Below are the code and all the weights of a small trained network. Each question names an input and a class and asks about switching units off, where a switched-off unit gives its printed mean instead of its output.

import numpy as np


def w(rows, s, z=0):
    codes = np.array(rows[::2]) - 128.0
    scale = np.full(codes.shape[1], s)
    scale[-1] = z or s
    return codes * scale


def norm(h):
    return h / np.sqrt((h * h).mean(-1, keepdims=True) + 1e-5)


def f(y):
    return np.maximum(y, 0)


def log_softmax(a):
    a = a - a.max(-1, keepdims=True)
    return a - np.log(np.exp(a).sum(-1, keepdims=True))


def net(x, mask):
    res = np.array(x, float).reshape(1, 6) / 4 @ E
    u = 0
    for l in range(2):
        y = f(norm(res) @ A[l][:, :-1].T + A[l][:, -1])
        res = res + np.where(mask[u : u + 5], y, B[l][:, -1]) @ B[l][:, :-1]
        u += 5
    return log_softmax(norm(res)[-1] @ U[:, :-1].T + U[:, -1])


A, B = {}, {}
E = w([
[46,101,71,208,178,180,78],'x0',
[69,140,139,179,86,1,114],'x1',
[172,21,225,15,174,159,36],'x2',
[236,139,138,95,174,133,159],'x3',
[118,129,6,150,79,57,133],'x4',
[70,63,134,19,73,196,213],'x5',
],0.00049)
A[0] = w([
[89,103,84,154,166,252,134,31],'0.n1',
[107,80,121,112,140,52,80,16],'0.n2',
[83,80,51,86,72,86,171,110],'0.n3',
[158,96,72,151,37,96,130,94],'0.n4',
[147,124,210,129,185,125,43,9],'0.n5',
],0.0024,0.0015)
B[0] = w([
[17,84,52,131,163,225,85,206],'0.n1',
[20,19,50,8,81,24,89,161],'0.n2',
[162,168,187,121,101,157,56,247],'0.n3',
[137,251,141,109,162,185,80,211],'0.n4',
[236,104,225,239,175,118,27,210],'0.n5',
],0.0022,0.0012)
A[1] = w([
[139,190,163,121,157,173,136,181],'1.n1',
[37,156,181,175,47,104,185,16],'1.n2',
[48,1,126,97,101,18,94,31],'1.n3',
[154,183,38,195,166,61,156,111],'1.n4',
[183,66,178,43,142,176,232,5],'1.n5',
],0.0022,0.0012)
B[1] = w([
[129,92,117,140,96,92,89,250],'1.n1',
[57,170,252,176,52,119,155,183],'1.n2',
[105,111,57,98,175,45,160,209],'1.n3',
[163,137,104,110,169,146,216,250],'1.n4',
[158,70,173,83,105,171,225,203],'1.n5',
],0.004,0.0012)
U = w([
[149,203,94,59,31,128,44,2],'0',
[69,55,50,68,184,5,83,165],'1',
[70,183,42,235,180,165,172,65],'2',
[205,24,218,34,92,198,234,154],'3',
[231,68,228,217,206,109,11,175],'4',
[40,47,58,116,164,253,81,166],'5',
[32,215,233,198,21,101,182,141],'6',
[248,226,56,169,178,89,241,130],'7',
],0.0059,0.0022)

Each question gives the input, the list of numbers given to net, and the class t.
The units are the neurons (one row each of A and B). Each row of codes is followed by its name. A weight is (code - 128) times the scale printed after its matrix; where a second scale follows, it is the last column's (A, B and U).
mask holds one flag per neuron, layer by layer. A switched-off neuron (its flag False) gives its mean, the last column of its row in B, instead of its output. The means were averaged over made-up inputs and are rounded, as every weight is.
A unit's drop is (log p(t) with every unit on - log p(t) with that unit switched off) / (log p(t) with every unit on - log p(t) with every unit switched off).
The circuit of an input: a set's keep is (log p(t) with only the set's units on - log p(t) with every unit switched off) / (log p(t) with every unit on - log p(t) with every unit switched off). Starting from all 10 units, units are removed one at a time, each time the one whose removal leaves the highest keep (on an exact tie, the one counted first), for as long as the keep stays at least 0.8.
units of the circuit, in order: the units of the circuit, biggest drop first
k most important neurons: the k neurons with the biggest drops, biggest first
top k neurons in layer l: the k neurons of layer l with the biggest drops, biggest first
drop of u: that unit's drop, to one decimal
input [8,7,4,-1,-2,-3], class 1: units of the circuit, in order	(0.n2; 1.n3)
input [-1,7,4,-4,-4,6], class 1: units of the circuit, in order	(1.n3)
input [-8,-3,3,-6,8,4], class 0: 2 most important neurons	(0.n3; 0.n4)
input [-2,1,-2,7,5,5], class 0: units of the circuit, in order	(0.n3; 0.n4; 1.n4)
input [2,-1,1,-8,8,1], class 0: units of the circuit, in order	(0.n3; 0.n4)
input [-4,-2,-1,-7,5,5], class 0: units of the circuit, in order	(0.n3; 0.n4)
input [-1,0,1,-5,5,1], class 0: 2 most important neurons	(0.n4; 0.n3)
input [-2,4,3,-6,-1,-4], class 1: 2 most important neurons	(0.n2; 1.n3)
input [-3,-6,-6,-1,7,3], class 0: 3 most important neurons	(0.n3; 0.n4; 1.n1)
input [-3,-1,1,-7,3,2], class 0: top 3 neurons in layer 0	(0.n3; 0.n4; 0.n5)
input [-8,-2,3,-6,-7,-3], class 4: drop of 0.n5	1.1
